Here is a tiny trained network, its code and every weight. The questions are about switching its units off for an input and a target symbol, where a switched-off unit gives its printed mean instead of its output.

import numpy as np


def w(rows, s, z=0):
    codes = np.array(rows[::2]) - 128.0
    scale = np.full(codes.shape[1], s)
    scale[-1] = z or s
    return codes * scale


def norm(h):
    return h / np.sqrt((h * h).mean(-1, keepdims=True) + 1e-5)


def f(y):
    return y / 2 * (1 + np.tanh(0.7978845608 * (y + 0.044715 * y**3)))


def softmax(a):
    e = np.exp(a - a.max(-1, keepdims=True))
    return e / e.sum(-1, keepdims=True)


def log_softmax(a):
    a = a - a.max(-1, keepdims=True)
    return a - np.log(np.exp(a).sum(-1, keepdims=True))


def net(x, mask):
    ids = ['ΛΞΣΨβεηθτφω'.index(c) for c in x.split()]
    T = len(ids)
    res = E[ids] + P[:T]
    u = 0
    for l in range(2):
        r = norm(res)
        for j in range(2):
            rows = slice(2 * j, 2 * j + 2)
            q, k, v = (r @ M[l][rows].T for M in (Q, K, V))
            z = softmax(np.where(np.tri(T) > 0, q @ k.T / 2**0.5, -1e9)) @ v
            o = O[l][rows]
            res = res + np.where(mask[u + j], z, o[:, -1]) @ o[:, :-1]
        u += 2
        y = f(norm(res) @ A[l][:, :-1].T + A[l][:, -1])
        res = res + np.where(mask[u : u + 4], y, B[l][:, -1]) @ B[l][:, :-1]
        u += 4
    return log_softmax(norm(res)[-1] @ U[:, :-1].T + U[:, -1])


Q, K, V, O, A, B = {}, {}, {}, {}, {}, {}
E = w([
[136,180,105,74,37,29,76,131],'Λ',
[145,134,150,185,168,157,130,128],'Ξ',
[175,191,61,165,140,116,168,161],'Σ',
[72,153,140,82,129,170,171,88],'Ψ',
[145,128,150,142,95,124,134,87],'β',
[184,105,164,159,170,67,174,89],'ε',
[84,145,145,184,130,117,63,208],'η',
[122,127,84,136,177,7,183,89],'θ',
[120,115,140,191,178,185,59,129],'τ',
[90,198,117,159,99,137,123,100],'φ',
[156,139,177,118,99,184,148,168],'ω',
],0.018)
P = w([
[175,83,64,184,122,174,181,139],'0',
[254,92,128,141,137,80,160,71],'1',
[194,173,140,153,175,99,92,112],'2',
[159,153,161,127,150,109,120,104],'3',
[127,152,180,128,156,98,138,96],'4',
[150,160,179,125,141,94,123,103],'5',
],0.0078)
Q[0] = w([
[177,107,139,121,77,115,81,255],'0.h1',
[93,82,45,109,66,116,91,156],'0.h1',
[109,62,54,133,92,107,102,140],'0.h2',
[105,83,119,97,100,159,158,171],'0.h2',
],0.009)
K[0] = w([
[166,159,20,246,157,68,254,136],'0.h1',
[234,112,113,217,158,149,145,93],'0.h1',
[183,159,67,83,220,156,126,79],'0.h2',
[185,78,16,90,120,61,91,75],'0.h2',
],0.0069)
V[0] = w([
[202,136,57,185,87,156,89,131],'0.h1',
[140,127,118,136,232,118,255,159],'0.h1',
[78,98,67,122,211,80,78,78],'0.h2',
[122,110,89,186,129,235,118,95],'0.h2',
],0.0081)
O[0] = w([
[76,115,170,144,107,155,151,203,219],'0.h1',
[81,148,116,139,169,87,194,128,193],'0.h1',
[185,33,24,159,41,210,203,103,30],'0.h2',
[137,134,94,2,65,122,122,95,253],'0.h2',
],0.0077,0.0041)
A[0] = w([
[95,113,156,101,102,79,133,129,201],'0.n1',
[162,137,189,60,128,113,114,102,26],'0.n2',
[199,138,144,62,155,143,120,1,172],'0.n3',
[70,90,140,173,117,168,90,98,250],'0.n4',
],0.0093,0.0018)
B[0] = w([
[211,139,42,156,59,129,216,185,175],'0.n1',
[191,80,131,149,254,216,102,58,194],'0.n2',
[104,194,74,156,159,155,56,216,254],'0.n3',
[197,142,51,133,172,54,113,186,169],'0.n4',
],0.0092,0.0062)
Q[1] = w([
[134,83,130,137,74,144,131,67],'1.h1',
[192,126,144,193,101,115,128,136],'1.h1',
[91,183,151,79,128,137,75,78],'1.h2',
[227,254,101,157,198,114,173,103],'1.h2',
],0.0071)
K[1] = w([
[163,207,147,191,254,48,143,176],'1.h1',
[97,194,76,66,108,80,107,189],'1.h1',
[147,118,128,192,129,165,155,191],'1.h2',
[69,87,132,108,127,89,107,131],'1.h2',
],0.0064)
V[1] = w([
[156,174,183,183,202,72,149,102],'1.h1',
[158,1,145,132,150,189,158,121],'1.h1',
[149,164,152,55,160,123,76,193],'1.h2',
[155,192,149,114,84,164,171,44],'1.h2',
],0.0084)
O[1] = w([
[100,86,150,167,243,98,192,120,130],'1.h1',
[251,240,134,52,160,49,165,240,9],'1.h1',
[42,96,159,52,91,5,112,128,255],'1.h2',
[79,246,178,154,114,137,110,2,43],'1.h2',
],0.0093,0.0047)
A[1] = w([
[21,115,206,20,161,142,65,187,122],'1.n1',
[168,132,124,68,115,78,102,123,248],'1.n2',
[35,176,131,148,61,147,233,181,16],'1.n3',
[187,164,252,110,129,253,180,107,127],'1.n4',
],0.0064,0.0016)
B[1] = w([
[194,37,116,22,156,197,175,63,253],'1.n1',
[66,152,207,209,128,64,191,60,174],'1.n2',
[95,197,103,85,136,66,31,135,145],'1.n3',
[203,254,143,42,211,123,42,102,146],'1.n4',
],0.0085,0.0043)
U = w([
[127,56,135,145,86,163,119,253,129],'Λ',
[67,156,151,116,35,228,87,48,2],'Ξ',
[141,235,116,199,153,151,156,150,105],'Σ',
[232,222,147,101,57,120,44,166,67],'Ψ',
[53,201,19,86,194,124,73,116,58],'β',
[194,41,15,53,117,114,146,178,180],'ε',
[141,106,246,80,191,93,175,67,132],'η',
[73,52,163,176,103,145,141,250,170],'θ',
[163,155,121,236,160,132,193,143,132],'τ',
[100,93,117,153,54,129,56,30,174],'φ',
[124,166,254,48,180,84,103,148,180],'ω',
],0.0073,0.0043)

Each question gives the input, a string of symbols that net reads in full, and the target symbol t.
The units are the heads (2 rows each of Q, K, V and O) and the neurons (one row each of A and B). Each row of codes is followed by its name. A weight is (code - 128) times the scale printed after its matrix; where a second scale follows, it is the last column's (O, A, B and U).
mask holds one flag per unit, layer by layer, with each layer's heads first. A switched-off unit (its flag False) gives its mean, the last column of its rows in O or B, instead of its output. The means were averaged over made-up inputs and are rounded, as every weight is.
A unit's drop is (log p(t) with every unit on - log p(t) with that unit switched off) / (log p(t) with every unit on - log p(t) with every unit switched off).
The circuit of an input: a set's keep is (log p(t) with only the set's units on - log p(t) with every unit switched off) / (log p(t) with every unit on - log p(t) with every unit switched off). Starting from all 12 units, units are removed one at a time, each time the one whose removal leaves the highest keep (on an exact tie, the one counted first), for as long as the keep stays at least 0.8.
units of the circuit, in order: the units of the circuit, biggest drop first
most important unit: the unit with the biggest drop
top k neurons: the k neurons with the biggest drops, biggest first
top k neurons in layer l: the k neurons of layer l with the biggest drops, biggest first
which heads matter: for each layer, one digit per head in row order, 1 if its drop is at least 0.15 and else 0, layers parted by /
input Ψ η ε Ξ, target φ: units of the circuit, in order -> [1.h1; 0.n2]
input Ξ η Ξ, target θ: top 2 neurons -> [0.n2; 1.n1]
input τ β β η, target Ψ: which heads matter -> 11 / 10
input θ β θ ε ε, target τ: units of the circuit, in order -> [1.h2; 0.h2]
input η ε τ Ξ, target ε: top 2 neurons -> [1.n1; 0.n2]
input ω ω ω θ τ η, target η: most important unit -> 0.h2
input Ψ τ Ξ, target β: units of the circuit, in order -> [0.h2; 0.n3]
input θ θ η Ξ, target τ: which heads matter -> 01 / 11
input φ Λ φ Σ, target Ξ: which heads matter -> 00 / 10
input φ η τ, target φ: units of the circuit, in order -> [1.h1; 0.h2]
input τ η θ Σ ω, target Ψ: top 2 neurons in layer 0 -> [0.n3; 0.n2]
input β ε φ Σ θ ε, target τ: top 2 neurons -> [0.n3; 1.n1]
input Λ η τ, target Λ: units of the circuit, in order -> [0.h1; 1.h2]
input Σ Ψ β, target β: which heads matter -> 10 / 00
input ω β Ξ τ, target η: most important unit -> 0.h2
input τ β ε, target Ψ: units of the circuit, in order -> [0.h2; 1.h1; 0.n3]
input η φ Ψ Σ φ Λ, target φ: which heads matter -> 00 / 10
input η φ β ε ε, target θ: top 2 neurons in layer 0 -> [0.n3; 0.n1]
input Ξ τ Λ θ, target φ: which heads matter -> 01 / 11
input η β τ φ, target ε: units of the circuit, in order -> [1.h2]
input τ η τ ω τ, target ω: top 2 neurons -> [0.n3; 1.n2]
input τ Ξ Ξ η β, target Ψ: units of the circuit, in order -> [0.h2; 0.n3; 1.h1]
input η τ ω η Ξ, target ε: which heads matter -> 10 / 01
input Λ η τ τ φ Σ, target θ: top 3 neurons -> [0.n4; 1.n1; 0.n1]
input β Σ Ξ, target ω: which heads matter -> 10 / 10
input Λ τ τ Σ φ, target φ: top 3 neurons in layer 0 -> [0.n3; 0.n4; 0.n1]
input β θ Λ Ξ ω η, target ω: most important unit -> 0.h1
input β ω Σ, target ω: which heads matter -> 01 / 00
input β φ τ θ ω, target η: top 3 neurons -> [1.n1; 0.n2; 1.n3]
